Below is a small trained network, with its code and all its weights. Each question gives an input and a class and asks what happens when units are switched off, that is, made to give their printed mean instead of their output.

import numpy as np


def w(rows, s, z=0):
    codes = np.array(rows[::2]) - 128.0
    scale = np.full(codes.shape[1], s)
    scale[-1] = z or s
    return codes * scale


def norm(h):
    return h / np.sqrt((h * h).mean(-1, keepdims=True) + 1e-5)


def f(y):
    return np.maximum(y, 0)


def log_softmax(a):
    a = a - a.max(-1, keepdims=True)
    return a - np.log(np.exp(a).sum(-1, keepdims=True))


def net(x, mask):
    res = np.array(x, float).reshape(1, 3) / 4 @ E
    u = 0
    for l in range(3):
        y = f(norm(res) @ A[l][:, :-1].T + A[l][:, -1])
        res = res + np.where(mask[u : u + 12], y, B[l][:, -1]) @ B[l][:, :-1]
        u += 12
    return log_softmax(norm(res)[-1] @ U[:, :-1].T + U[:, -1])


A, B = {}, {}
E = w([
[121,55,224],'x0',
[4,172,187],'x1',
[40,15,31],'x2',
],0.0043)
A[0] = w([
[138,132,59,2],'0.n1',
[60,71,165,157],'0.n2',
[169,217,24,227],'0.n3',
[254,177,95,46],'0.n4',
[111,144,159,115],'0.n5',
[80,76,119,158],'0.n6',
[168,175,225,10],'0.n7',
[72,162,85,93],'0.n8',
[72,165,157,150],'0.n9',
[181,129,77,139],'0.n10',
[143,31,137,9],'0.n11',
[202,157,147,133],'0.n12',
],0.01,0.0026)
B[0] = w([
[99,172,85,155],'0.n1',
[172,92,146,214],'0.n2',
[129,251,98,253],'0.n3',
[210,110,137,218],'0.n4',
[105,136,128,156],'0.n5',
[129,77,122,202],'0.n6',
[95,181,221,193],'0.n7',
[72,150,139,181],'0.n8',
[80,125,157,196],'0.n9',
[154,96,109,186],'0.n10',
[152,59,72,170],'0.n11',
[155,103,169,195],'0.n12',
],0.023,0.0056)
A[1] = w([
[154,136,158,87],'1.n1',
[62,147,164,34],'1.n2',
[15,233,119,100],'1.n3',
[93,70,128,71],'1.n4',
[28,108,155,247],'1.n5',
[71,159,88,20],'1.n6',
[135,75,182,149],'1.n7',
[166,122,40,117],'1.n8',
[65,23,126,42],'1.n9',
[219,144,87,32],'1.n10',
[51,151,218,122],'1.n11',
[136,119,12,4],'1.n12',
],0.011,0.003)
B[1] = w([
[126,125,153,155],'1.n1',
[166,94,133,178],'1.n2',
[157,157,1,255],'1.n3',
[88,141,88,177],'1.n4',
[213,139,192,250],'1.n5',
[183,133,113,158],'1.n6',
[101,78,109,211],'1.n7',
[67,131,174,193],'1.n8',
[52,151,54,220],'1.n9',
[151,67,168,190],'1.n10',
[40,78,184,250],'1.n11',
[89,211,143,169],'1.n12',
],0.024,0.0054)
A[2] = w([
[185,111,189,216],'2.n1',
[116,133,156,66],'2.n2',
[125,159,154,144],'2.n3',
[61,186,122,127],'2.n4',
[97,101,144,168],'2.n5',
[96,128,79,62],'2.n6',
[150,128,39,156],'2.n7',
[169,180,157,151],'2.n8',
[248,114,153,5],'2.n9',
[162,65,128,137],'2.n10',
[118,74,114,73],'2.n11',
[91,136,150,87],'2.n12',
],0.017,0.0031)
B[2] = w([
[235,102,156,253],'2.n1',
[130,98,104,154],'2.n2',
[117,76,130,180],'2.n3',
[77,240,141,221],'2.n4',
[109,82,169,221],'2.n5',
[204,114,163,205],'2.n6',
[207,25,96,250],'2.n7',
[28,132,117,231],'2.n8',
[253,218,198,226],'2.n9',
[95,201,67,187],'2.n10',
[61,153,63,195],'2.n11',
[132,103,172,173],'2.n12',
],0.024,0.0057)
U = w([
[49,82,142,147],'0',
[160,114,125,1],'1',
[209,92,55,88],'2',
[83,41,27,127],'3',
[132,77,247,156],'4',
[69,225,153,149],'5',
[168,218,26,139],'6',
[248,196,185,167],'7',
],0.018,0.0093)

Each question gives the input, the list of numbers given to net, and the class t.
The units are the neurons (one row each of A and B). Each row of codes is followed by its name. A weight is (code - 128) times the scale printed after its matrix; where a second scale follows, it is the last column's (A, B and U).
mask holds one flag per neuron, layer by layer. A switched-off neuron (its flag False) gives its mean, the last column of its row in B, instead of its output. The means were averaged over made-up inputs and are rounded, as every weight is.
A unit's drop is (log p(t) with every unit on - log p(t) with that unit switched off) / (log p(t) with every unit on - log p(t) with every unit switched off).
The circuit of an input: a set's keep is (log p(t) with only the set's units on - log p(t) with every unit switched off) / (log p(t) with every unit on - log p(t) with every unit switched off). Starting from the 12 units with the biggest drops (on a tie, the unit counted first), units are removed one at a time, each time the one whose removal leaves the highest keep (on an exact tie, the one counted first), for as long as the keep stays at least 0.8.
circuit, biggest first: the units of the circuit, biggest drop first
most important unit: the unit with the biggest drop
k most important neurons: the k neurons with the biggest drops, biggest first
k most important neurons of layer l: the k neurons of layer l with the biggest drops, biggest first
input [-6,-5,8], class 6: 2 most important neurons of layer 1 => (1.n12, 1.n3)
input [8,5,-3], class 4: circuit, biggest first => (1.n11)
input [-4,2,-2], class 6: circuit, biggest first => (1.n3, 0.n3)
input [-4,3,3], class 2: 2 most important neurons => (1.n3, 2.n7)
input [-3,0,6], class 6: 4 most important neurons of layer 1 => (1.n12, 1.n3, 1.n11, 1.n6)
input [7,-3,-1], class 3: 3 most important neurons => (0.n3, 0.n4, 0.n11)
input [4,4,1], class 0: 2 most important neurons of layer 0 => (0.n9, 0.n4)
input [1,-7,4], class 5: 4 most important neurons of layer 1 => (1.n3, 1.n8, 1.n5, 1.n12)
input [-5,-4,5], class 6: 2 most important neurons => (0.n3, 1.n12)
input [3,3,-2], class 4: 2 most important neurons => (1.n11, 0.n3)
input [-5,-8,4], class 5: 3 most important neurons of layer 1 => (1.n12, 1.n8, 1.n3)
input [2,8,0], class 0: 2 most important neurons of layer 1 => (1.n9, 1.n11)
input [-5,6,1], class 2: 3 most important neurons => (1.n3, 2.n7, 0.n7)
input [-7,2,3], class 6: 2 most important neurons => (0.n3, 1.n3)
input [-5,6,2], class 2: circuit, biggest first => (1.n3, 2.n7)
input [-7,6,-8], class 5: most important unit => 0.n7
input [4,-7,2], class 3: 3 most important neurons => (0.n3, 1.n5, 0.n11)
input [-2,2,3], class 2: 2 most important neurons => (1.n3, 0.n7)
input [5,8,-4], class 4: 2 most important neurons => (1.n11, 0.n3)
input [-3,6,-3], class 5: 2 most important neurons of layer 0 => (0.n9, 0.n7)
input [0,6,6], class 0: 2 most important neurons => (0.n3, 1.n3)
input [4,8,-8], class 4: most important neuron => (0.n3)
input [-1,6,1], class 0: 2 most important neurons => (0.n3, 1.n9)
input [8,5,1], class 3: 2 most important neurons of layer 0 => (0.n3, 0.n2)
